(in the rows, 128 means zero)
Each row of numbers stands for one thing and depends on some of the facts below. Use the named rows to name the rest.

Some facts about the things:
ξ: points at; Λ: belongs to class
(gime, ξ, takem); (taver, ξ, sibafum); (kloras, ξ, mapur); (kloras, ξ, draful); (brudrok, ξ, bopo); (brudrok, ξ, pletrumir); (brudrok, ξ, guva); (nobul, ξ, vogrefla); (nobul, ξ, beron)
(nobul, ξ, nadoklos); (satogre, ξ, futren); (satogre, ξ, stesuk); (satogre, ξ, motra); (satogre, ξ, tigar); (satogre, ξ, flobres); (zokla, ξ, pidram); (zokla, ξ, pluvu); (digrir, ξ, gitradres)
(digrir, ξ, vubin); (digrir, ξ, vekli); (bepil, ξ, tobre); (lutir, ξ, staplufli); (setol, ξ, drabrol); (setol, ξ, navogin); (setol, ξ, stine); (dromik, ξ, ludren); (dromik, ξ, trastak)
(dromik, ξ, mivebrem); (dromik, ξ, begroplo); (dromik, ξ, grekek); (bizek, ξ, neduren); (bizek, ξ, pigro); (bizek, ξ, karikin); (bizek, ξ, grekek); (pleston, ξ, tobuvos); (pleston, ξ, karikin)
(pleston, ξ, fumon); (pleston, ξ, nokoman); (zulim, ξ, trebron); (zulim, ξ, ditem); (zulim, ξ, flekli); (zulim, ξ, zover); (zulim, ξ, nekam); (baplo, ξ, zazel); (baplo, ξ, gigol)
(rotun, ξ, nidrem); (rotun, ξ, dritrolar); (rotun, ξ, mivebrem); (drumi, ξ, gezal); (drumi, ξ, kadrik); (drumi, ξ, flibrun); (drumi, ξ, nidrupun); (gribirir, ξ, skaston); (gribirir, ξ, skasko)
(gribirir, ξ, flakur); (fuska, ξ, dobor); (fuska, ξ, tobre); (drokloki, ξ, nabo); (drokloki, ξ, braza); (klestisis, ξ, trebron); (klestisis, ξ, floske); (klestisis, ξ, trede); (bevus, ξ, trebron)
(bevus, ξ, neduren); (bevus, ξ, dugrun); (bevus, ξ, stolol); (pebran, ξ, plarik); (pebran, ξ, dugrun); (gebuno, ξ, fluzeflon); (gebuno, ξ, gripun); (skebrus, ξ, dobor); (skebrus, ξ, trodris)
(skebrus, ξ, grekek); (skebrus, ξ, buson); (rabrer, ξ, fluzeflon); (rabrer, ξ, tobre); (rabrer, ξ, stine); (bagril, ξ, zupus); (bagril, ξ, dibrer); (bagril, ξ, nadris); (bagril, ξ, drastek)
(zosum, ξ, drezak); (zosum, ξ, pluvo); (kogrom, ξ, zudel); (kogrom, ξ, dozivu); (meflo, ξ, skaston); (trusta, ξ, bugor); (trusta, ξ, nokoman); (muda, ξ, pligiplu); (muda, ξ, darol)
(skoplugri, ξ, fevuti); (skoplugri, ξ, dritrolar); (skoplugri, ξ, skugir); (skoplugri, ξ, motra); (festor, ξ, stesuk); (festor, ξ, tobre); (festor, ξ, plarik); (vedra, ξ, vogrefla); (vedra, ξ, klusek)
(vedra, ξ, nekam); (bobe, ξ, takem); (bobe, ξ, vuplar); (bobe, ξ, zizas); (klidin, ξ, begroplo); (klidin, ξ, stolol); (nugron, ξ, brumo); (nugron, ξ, beron); (nugron, ξ, zizas)
(nuruk, ξ, drezak); (nuruk, ξ, sibafum); (nuruk, ξ, stine); (plazipok, ξ, staplufli); (drofo, ξ, dibrer); (drofo, ξ, fumon); (zudal, ξ, pliko); (zudal, ξ, lefluflus); (zudal, ξ, nadris)
(zudal, ξ, klemun); (zudal, ξ, nokoman); (kebem, ξ, stoken); (klageker, ξ, fevuti); (klageker, ξ, stoken); (klageker, ξ, telel); (klageker, ξ, nidrupun); (skena, ξ, gitradres); (skena, ξ, karikin)
(skena, ξ, nokoman); (bubam, ξ, dribretrem); (bubam, ξ, gitradres); (bubam, ξ, bikladrum); (baskan, ξ, pligiplu); (baskan, ξ, brumo); (baskan, ξ, fumon); (stafor, ξ, pliko); (stafor, ξ, lere)
(stivul, ξ, tobuvos); (stivul, ξ, ludren); (stivul, ξ, skasko); (stivul, ξ, stolol); (brastebuk, ξ, stoken); (brastebuk, ξ, klubros); (statrar, ξ, skaston); (statrar, ξ, trede); (statrar, ξ, zaflem)
(tabra, ξ, futren); (tabra, ξ, kligis); (gobro, ξ, dribretrem); (gobro, ξ, pluvo); (topo, ξ, motra); (topo, ξ, kuvil); (topo, ξ, bigrur); (vakule, ξ, vaklik); (vakule, ξ, trede)
(skugaflim, ξ, fluzeflon); (skugaflim, ξ, visik); (skugaflim, ξ, begroplo); (skugaflim, ξ, stine); (tronen, ξ, boklur); (tronen, ξ, vuplar); (tronen, ξ, vogrer); (famudrin, ξ, kliploplun); (famudrin, ξ, muski)
(litin, ξ, draful); (litin, ξ, zudel); (litin, ξ, britraskil); (litin, ξ, stogrim); (litin, ξ, vagur); (selu, ξ, braza); (fibir, ξ, trabe); (fibir, ξ, vapliri); (fibir, ξ, vuvuflok)
(fibir, ξ, rabribar); (fibir, ξ, skuflum); (fibir, ξ, buson); (fibir, ξ, zaflem); (klasol, ξ, pliko); (klasol, ξ, ditem); (klasol, ξ, pigro); (salo, ξ, flibrun); (salo, ξ, kefli)
(salo, ξ, zasi); (salo, ξ, zizas); (mabek, ξ, fastir); (mabek, ξ, buson); (lodra, ξ, pletrumir); (lodra, ξ, zizas); (lodra, ξ, pluvu); (segeki, ξ, futren); (segeki, ξ, gudrus)
(grimer, ξ, pliko); (grimer, ξ, trebron); (grimer, ξ, mogom); (soklin, ξ, kadrik); (soklin, ξ, visik); (soklin, ξ, klusek); (soklin, ξ, tigar); (medra, ξ, brumo); (medra, ξ, skeron)
(medra, ξ, ziti); (drume, ξ, bugor); (drume, ξ, gridren); (drume, ξ, drastek); (travo, ξ, skugir); (gruguskol, ξ, skaston); (gruguskol, ξ, buson); (grivis, ξ, bopo); (grivis, ξ, brumo)
(grivis, ξ, dribretrem); (grivis, ξ, nadris); (drebik, ξ, navogin); (drebik, ξ, lere); (bretin, ξ, trede); (bretin, ξ, klemun); (kovu, ξ, guskin); (kovu, ξ, dozivu); (kovu, ξ, guva)
(druklefla, ξ, pligiplu); (teses, ξ, fevuti); (teses, ξ, kligis); (dremuru, ξ, zazel); (dremuru, ξ, lere); (dremuru, ξ, zudel); (treskar, ξ, skodral); (treskar, ξ, bravik); (treskar, ξ, zover)
(treskar, ξ, mivebrem); (treskar, ξ, fumon); (navis, ξ, bravik); (navis, ξ, mivebrem); (matus, ξ, setron); (kobrak, ξ, ziti); (kobrak, ξ, gudrus); (peduru, ξ, takem); (peduru, ξ, trastak)
(peduru, ξ, zasi); (peduru, ξ, nadris); (klonak, ξ, trodris); (klonak, ξ, kligis); (plipuvem, ξ, floske); (plipuvem, ξ, braza); (plipuvem, ξ, motra); (resti, ξ, fluzeflon); (resti, ξ, guskin)
(resti, ξ, gripun); (maskol, ξ, nidrem); (maskol, ξ, kisi); (maskol, ξ, stevu); (maskol, ξ, begroplo); (keklapluk, ξ, setron); (keklapluk, ξ, stine); (veru, ξ, mapur); (veru, ξ, pluvu)
(stanudre, ξ, gigol); (stanudre, ξ, klubros); (levim, ξ, floske); (levim, ξ, vapliri); (levim, ξ, staplufli); (levim, ξ, gripun); (levim, ξ, setron); (levim, ξ, tigar); (graflos, ξ, beron)
(graflos, ξ, pluvo); (graflos, ξ, vagur); (vostupe, ξ, muski); (vostupe, ξ, flobres); (vostupe, ξ, klemun); (flosoko, ξ, lefluflus); (flosoko, ξ, stoti); (solus, ξ, tigar); (solus, ξ, stolol)
(solus, ξ, nokoman); (zifla, ξ, fastir); (zifla, ξ, bopo); (zifla, ξ, rabribar); (tude, ξ, dritrolar); (tude, ξ, zudel); (tude, ξ, zupus); (flinati, ξ, klusek); (dridrus, ξ, tobuvos)
(dridrus, ξ, vubin); (dridrus, ξ, pigro); (dridrus, ξ, ziti); (dridrus, ξ, vogrer); (suzus, ξ, floske); (suzus, ξ, gripun); (stenus, ξ, pigro); (sibafum, Λ, 26); (kligis, Λ, 39)
(gitradres, Λ, 56); (gime, Λ, 26); (taver, Λ, 486); (zupus, Λ, 486); (vapliri, Λ, 26); (fumon, Λ, 486); (kloras, Λ, 56); (stevu, Λ, 26); (skasko, Λ, 486)
(brudrok, Λ, 486); (nobul, Λ, 39); (zudel, Λ, 486); (satogre, Λ, 26); (rabribar, Λ, 26); (zokla, Λ, 26); (pidram, Λ, 56); (braza, Λ, 486); (trodris, Λ, 17)
(digrir, Λ, 26); (beron, Λ, 56); (bepil, Λ, 26); (dozivu, Λ, 26); (trabe, Λ, 486); (lutir, Λ, 486); (zasi, Λ, 26); (setol, Λ, 56); (zaflem, Λ, 17)
(vekli, Λ, 486); (darol, Λ, 486); (bravik, Λ, 486); (plarik, Λ, 26); (gridren, Λ, 26); (ditem, Λ, 26); (dromik, Λ, 486); (bizek, Λ, 26); (pleston, Λ, 26)
(zulim, Λ, 26); (mogom, Λ, 486); (skuflum, Λ, 17); (baplo, Λ, 486); (rotun, Λ, 26); (drumi, Λ, 486); (stoti, Λ, 26); (bopo, Λ, 26); (gribirir, Λ, 56)
(fuska, Λ, 26); (fevuti, Λ, 26); (vogrefla, Λ, 17); (bigrur, Λ, 486); (skugir, Λ, 26); (drokloki, Λ, 4); (britraskil, Λ, 17); (skeron, Λ, 486); (tigar, Λ, 486)
(klestisis, Λ, 26); (bevus, Λ, 486); (pebran, Λ, 17); (zizas, Λ, 486); (gebuno, Λ, 26); (vogrer, Λ, 4); (skebrus, Λ, 26); (staplufli, Λ, 486); (stogrim, Λ, 17)
(lefluflus, Λ, 486); (flibrun, Λ, 486); (drastek, Λ, 486); (rabrer, Λ, 4); (bagril, Λ, 486); (kadrik, Λ, 4); (gigol, Λ, 26); (vagur, Λ, 26); (zosum, Λ, 39)
(kogrom, Λ, 4); (gripun, Λ, 26); (flakur, Λ, 486); (meflo, Λ, 4); (tobre, Λ, 26); (zover, Λ, 26); (trusta, Λ, 26); (muda, Λ, 26); (mivebrem, Λ, 39)
(skoplugri, Λ, 26); (stoken, Λ, 26); (floske, Λ, 486); (fastir, Λ, 17); (festor, Λ, 4); (bugor, Λ, 39); (vedra, Λ, 26); (fluzeflon, Λ, 26); (pletrumir, Λ, 486)
(bobe, Λ, 26); (nadris, Λ, 17); (klidin, Λ, 26); (stine, Λ, 39); (nugron, Λ, 4); (pluvo, Λ, 486); (guskin, Λ, 4); (brumo, Λ, 39); (kuvil, Λ, 26)
(nuruk, Λ, 4); (drabrol, Λ, 39); (plazipok, Λ, 17); (drofo, Λ, 4); (trede, Λ, 26); (zudal, Λ, 486); (draful, Λ, 26); (kebem, Λ, 486); (klageker, Λ, 4)
(skena, Λ, 26); (bubam, Λ, 26); (baskan, Λ, 26); (pliko, Λ, 486); (stafor, Λ, 39); (nokoman, Λ, 26); (nadoklos, Λ, 26); (stivul, Λ, 26); (brastebuk, Λ, 26)
(buson, Λ, 26); (statrar, Λ, 39); (tabra, Λ, 39); (vaklik, Λ, 56); (gobro, Λ, 4); (topo, Λ, 486); (kisi, Λ, 26); (dribretrem, Λ, 26); (vakule, Λ, 4)
(gezal, Λ, 39); (skugaflim, Λ, 4); (tronen, Λ, 486); (famudrin, Λ, 26); (skaston, Λ, 26); (litin, Λ, 26); (navogin, Λ, 4); (selu, Λ, 26); (fibir, Λ, 4)
(klasol, Λ, 56); (vubin, Λ, 39); (klusek, Λ, 486); (mapur, Λ, 4); (salo, Λ, 26); (mabek, Λ, 26); (vuplar, Λ, 17); (lodra, Λ, 4); (segeki, Λ, 26)
(grimer, Λ, 26); (soklin, Λ, 39); (medra, Λ, 486); (nabo, Λ, 486); (drume, Λ, 26); (travo, Λ, 56); (stesuk, Λ, 26); (gruguskol, Λ, 26); (trastak, Λ, 56)
(grivis, Λ, 486); (flekli, Λ, 486); (drebik, Λ, 26); (pligiplu, Λ, 17); (lere, Λ, 26); (klemun, Λ, 39); (drezak, Λ, 26); (bretin, Λ, 39); (muski, Λ, 26)
(kovu, Λ, 17); (nidrem, Λ, 17); (druklefla, Λ, 39); (setron, Λ, 26); (teses, Λ, 26); (trebron, Λ, 26); (dremuru, Λ, 26); (stolol, Λ, 26); (treskar, Λ, 26)
(boklur, Λ, 17); (dibrer, Λ, 39); (flobres, Λ, 39); (motra, Λ, 26); (karikin, Λ, 26); (navis, Λ, 4); (matus, Λ, 26); (kobrak, Λ, 26); (neduren, Λ, 486)
(peduru, Λ, 56); (ziti, Λ, 26); (bikladrum, Λ, 26); (klonak, Λ, 486); (klubros, Λ, 486); (grekek, Λ, 4); (plipuvem, Λ, 4); (skodral, Λ, 26); (resti, Λ, 26)
(maskol, Λ, 26); (nidrupun, Λ, 26); (keklapluk, Λ, 26); (visik, Λ, 56); (veru, Λ, 26); (stanudre, Λ, 26); (ludren, Λ, 4); (levim, Λ, 4); (pigro, Λ, 4)
(dritrolar, Λ, 39); (dobor, Λ, 26); (zazel, Λ, 26); (graflos, Λ, 486); (guva, Λ, 486); (gudrus, Λ, 26); (vostupe, Λ, 4); (kefli, Λ, 26); (flosoko, Λ, 56)
(telel, Λ, 26); (begroplo, Λ, 26); (solus, Λ, 26); (zifla, Λ, 486); (tude, Λ, 4); (flinati, Λ, 4); (dugrun, Λ, 26); (futren, Λ, 4); (takem, Λ, 4)
(nekam, Λ, 26); (kliploplun, Λ, 486); (dridrus, Λ, 486); (suzus, Λ, 486); (stenus, Λ, 4); (vuvuflok, Λ, 486); (pluvu, Λ, 26); (tobuvos, Λ, 486)

Some things and their rows:
[109 108 139 149 131 130 126 130 106 126 126 142 114 104 131  92 145 105
 125 132 117 111 148 145 114 123 122  92 146 105 121 140 126  95 128 135
 107] : rabribar
[117 159 125 137 133 147 164 125 115 145 127 129 111 131 135 128 104 153
 144  90 141 121 136 147 121 167 126 172 120 131 110  93  99 114 134 157
 148] : grivis
[ 99 153 158 150 134 152 114 126 125 121 131 131 133 100 125 110 115 114
 135 138 148 114 166 127 113 118 157 108 143 114 127 136 147 101 114 139
  75] : vagur
[111 158 118 131 149 124 136 128 122 120 147 126 124 128 143 113 138 151
 138  75 152 131 130 137 119 146 146 135 139 132  94 138 101 101 155 143
 106] : bravik
[132 122 166 133 146  93 111 123 112 137 135 114 130 101 108 126 149  99
 120 102 137  97 156 114 100 103 150 111 134 136 122 142 157 103 123 124
 136] : telel
[104 134 141 131 137 138 119 137 118 118 139 137 123 100 133 111 145 107
 121 123 141 114 144 138 112 122 123 102 149 115 132 144 137  92 116 129
 100] : kisi
[110 151 126 128 106 138 119 127 122 114 120 135 119 115 108 149 115 135
 186 126 122 132 144 118 134 164  79 151  95 149 133 106 109 128  94 138
 169] : stafor
[111 148 139 178 118 164 132 103 108 126 112 123 107 157 117 112  43 147
 161 154  97 149 201 105 128  84 241 104 143 127 113 126 115 151 144 166
  51] : pidram
[145 141 111 117 118 144 160 143 101 137 123 114  90 147 123 151 107 119
 123 120 101 132 152 107 133 112 147 156 120 156 149 106 117 147 103 136
 148] : travo
[123 147  90 130 127 148 124 153 109 105 137 118  97 142 147 116 122 134
 125 120 117 152 144 101 134 104 148 120 146 138 129 152 126 125 123 140
 100] : visik
[121 140 129 122 111 119 168 105 116 125 103 125 132 101 129 162 131 157
  88 125  95 106 149 138 163 139 103 159 117 152 155  87 101 137 107 113
  89] : plipuvem
[137 122 169 133 148  80 106 125 112 141 135 109 131  99 101 131 144  98
 118  94 140  90 155 107  96  98 148 121 123 139 118 145 166  97 121 126
 157] : stoken
[108 140 120 149  88 137 112 121 131 121 144 112 154 117 141 132  76 124
 158 135 144 119 167 123 134 110 149 147 106 145  87 139 136 107 134 147
  32] : britraskil
[131 148 172  97 113 157 196 128 108 133 108 124 123 101 102 159 173  76
 103 142 110  83 192 155 136 140 150 133 119 142 175  95  97 122 101 111
  66] : selu
[105 144 152 146 133 143 118 131 120 124 127 130 128  98 123 109 128 110
 131 133 139 110 164 129 113 118 143 108 144 114 128 138 144  97 117 136
  80] : dozivu
[116 133 150 128 127 145 155 126 109 149 124 143 112 102 118 136 120  91
 123 126 125 104 145 152 107 135 109 136 130 125 142  91 130 116  93 131
 148] : segeki
[102 143 129 145 120 128 139  94 123 130 121 134 129 109 134 149  74 175
 110 118 111 118 126 137 151 139 110 164 126 136 144  84 119 132 101 135
 120] : nugron
[114 164 123 135 148 122 137 124 123 123 140 121 127 123 141 115 130 153
 139  82 154 131 141 132 119 141 147 138 132 138  90 134 107 106 155 145
 104] : zupus
[104 140 147 134 127 160 145 128 114 144 132 144 114 106 122 129 103 105
 131 127 136 112 137 153 107 144 112 138 137 114 146  95 136 108  89 141
 143] : bubam

Which thing is each row?
No name comes twice in this set of rows, the named rows included.
[111 158 133 148 145 127 138 114 122 125 134 126 127 131 136 109 113 154
 149  89 145 128 148 132 119 139 172 134 132 131  86 130 102 108 163 153
  98] -> zizas
[115 141  90 132 133 148 121 140 111 108 152 130  96 150 150 117 101 134
 131 111 122 157 132 112 128 101 162 112 153 134 125 146 121 129 122 137
 106] -> gitradres
[144 166 146 136 137 104 144 131 117 159 115  94 125 116 112 139 115 149
 140  73 152 103 148 103 110 152 123 198 100 157 101 101 138 113 131 155
 198] -> baplo
[115 130 144 133 123 150 158 136 107 144 117 142 107 100 124 127 126  93
 125 136 120 108 149 152 110 142  94 134 133 121 143  95 126 111  96 135
 140] -> klestisis
[115 128 126 127 119  99 104 120 119 100 131 131 131 115 109 139 154 129
 176 111 111 135 148 112 132 134 117 107 109 149 115 148  99 123 129 122
 133] -> kligis
[ 98 166 121 130 100 163 115 141 128 101 120 132 126 111 113 142 111 145
 189 139 130 134 151 117 146 176  78 158  96 139 147 112 112 119  86 143
 145] -> zosum
[118 154 116 133 133 131 146 146 115 120 118 119 120 117 147  98 164 150
 130  99 135 122 150 130 131 153 121 142 128 131  98 140  98  99 160 145
  92] -> staplufli
[105 178 121 140 142 141 131 137 129 113 133 119 131 119 144 104 125 162
 141  96 163 128 146 126 125 151 141 146 136 129  95 138 110  98 150 152
  88] -> pluvo
[130 150 144  99 102 125 193  95 118 115 100 116 141 101 117 182 161 141
  74 131  87  93 177 141 176 136 138 154 108 164 176  86  76 146 112  96
  36] -> drokloki
[111 126 105 132  93 134 117 131 129 115 163 119 147 119 149 135  95 116
 145 122 143 124 140 135 132 118 126 140 107 143  92 146 128 100 131 136
  50] -> vogrefla
[126 144  93 128 121 165 151 146 104 132 132 128  82 146 139 137  86 127
 133 120 109 146 132 118 130 121 127 152 133 138 142 104 120 141  98 146
 155] -> klasol
[120 164 119 135 138 138 166 129 115 147 123 134 111 121 141 132 112 144
 144  91 147 131 132 143 114 164 111 169 119 143 101  91  98 120 134 152
 150] -> zudal
[110 137 115 132 107 127 134 123 113 120 112 150 115 112 112 151 124 124
 184 129 109 143 142 131 127 159  69 137  96 151 124 102  91 138 103 135
 168] -> bretin
[132 167 137 101 134 127 181 125 120 110 118 110 134 122 127 137 191 127
 116  97 131 111 181 134 141 142 179 131 117 158 118 135  70 115 169 117
  35] -> braza
[ 91 151 151 180 120 122 115  77 127 118 105 129 148 106 127 127  63 189
 125 141 107 124 173 120 151 107 178 122 133 126 115 112 123 136 137 142
  36] -> mapur

Now the same things, written a new way:
Named rows:
[181 135 131  84 145 146 143 169 114 134 132 121 121 133] : boklur
[123 134 133 132 132 159 158 100 143 111 111 123 112 120] : draful
[142 108 127 120 129  94 127 141 117 165 115 134 128 129] : segeki
[135 150  97 142 163 127 133  75 137 117 127  97 106 143] : rabribar
[ 98 104 141 148 119 104 129 145 117 166 124 129 152 150] : solus
[ 95 127 135 162 124 106 100 122  91 164 128 118 154 146] : stivul
[130 110 115  66 128 113 132 115 104 175 108 119 147 124] : salo
[137 146 149 187 135 137 183 147 142 137 133 118 120 139] : ditem
[125 111 114  95 123 135 115 106 122 137 102 117 143 126] : veru
[124 113 145 177 109 111 133 157 126 139 119 120 154 157] : grimer
[129 125 146 142 143 114 160 108 147 146 134 150 100 131] : stesuk
[109 130 146 157 144 126 157 107 146 144 138 138 109 135] : plarik
[125 121 118  73 126 121 141 118 105 167 109 106 149 127] : bobe
[123 128 108 101 113  99  64 156 123 153 126 165 124 129] : tabra
[159  96 136  92 106 121 102 133 134 151 135 128 135 124] : flinati
[178 151 123  87 125 148 162 118 127 137 138  92 112 103] : takem
[196 127 134 117 121 118 131 135 144 138 143 130  89 109] : futren
[139  72 113 113 111  98  41 109 144 139 134 119 147 144] : levim
[127 157 134 130 127 138 172 155 129  87 131 123 120 109] : drastek

Name these rows:
No name comes twice in this set of rows, the named rows included.
[124 164 147 181 137 139 188 135 124 147 135 109 118 135] -> karikin
[112  97 120 104 111  89  96 164 125 110 124 163 137 119] -> topo
[ 95 159 125 149 142 125 147 135 116 101 146 117 121 121] -> skasko
[123 150 129  83 139 132 180 161 126 116 134 113 130 110] -> skeron
[143 184 110  74 136 163 168 154 139 140 133 111 119 120] -> brumo
[ 94 183 137 159 119 162 123 128 111 133 143 152 108 115] -> mivebrem
[161 171 130 138 148 148 130 109 112 136 141 141 133 104] -> trastak
[ 90 110 136 148 116 103 108 176 109 123 137 133 163 137] -> bevus
[129 124 140  95 136 142 183 106 143 145 121 118 124 125] -> nadoklos
[121 139 150 193 124 158 164 107 154 104 119 129 110 135] -> lere
[138  89 131 124  99 105  66 121 127 145 136 132 141 131] -> festor
[178 160 144 163 119 144 170 151 131 133 149  95 113 118] -> pigro
[101 105 117  71 112 113  77 147 131 171 130 163 147 143] -> soklin
[121 115 111  64 110 135 100 153 139 151 118 138 159 135] -> nobul

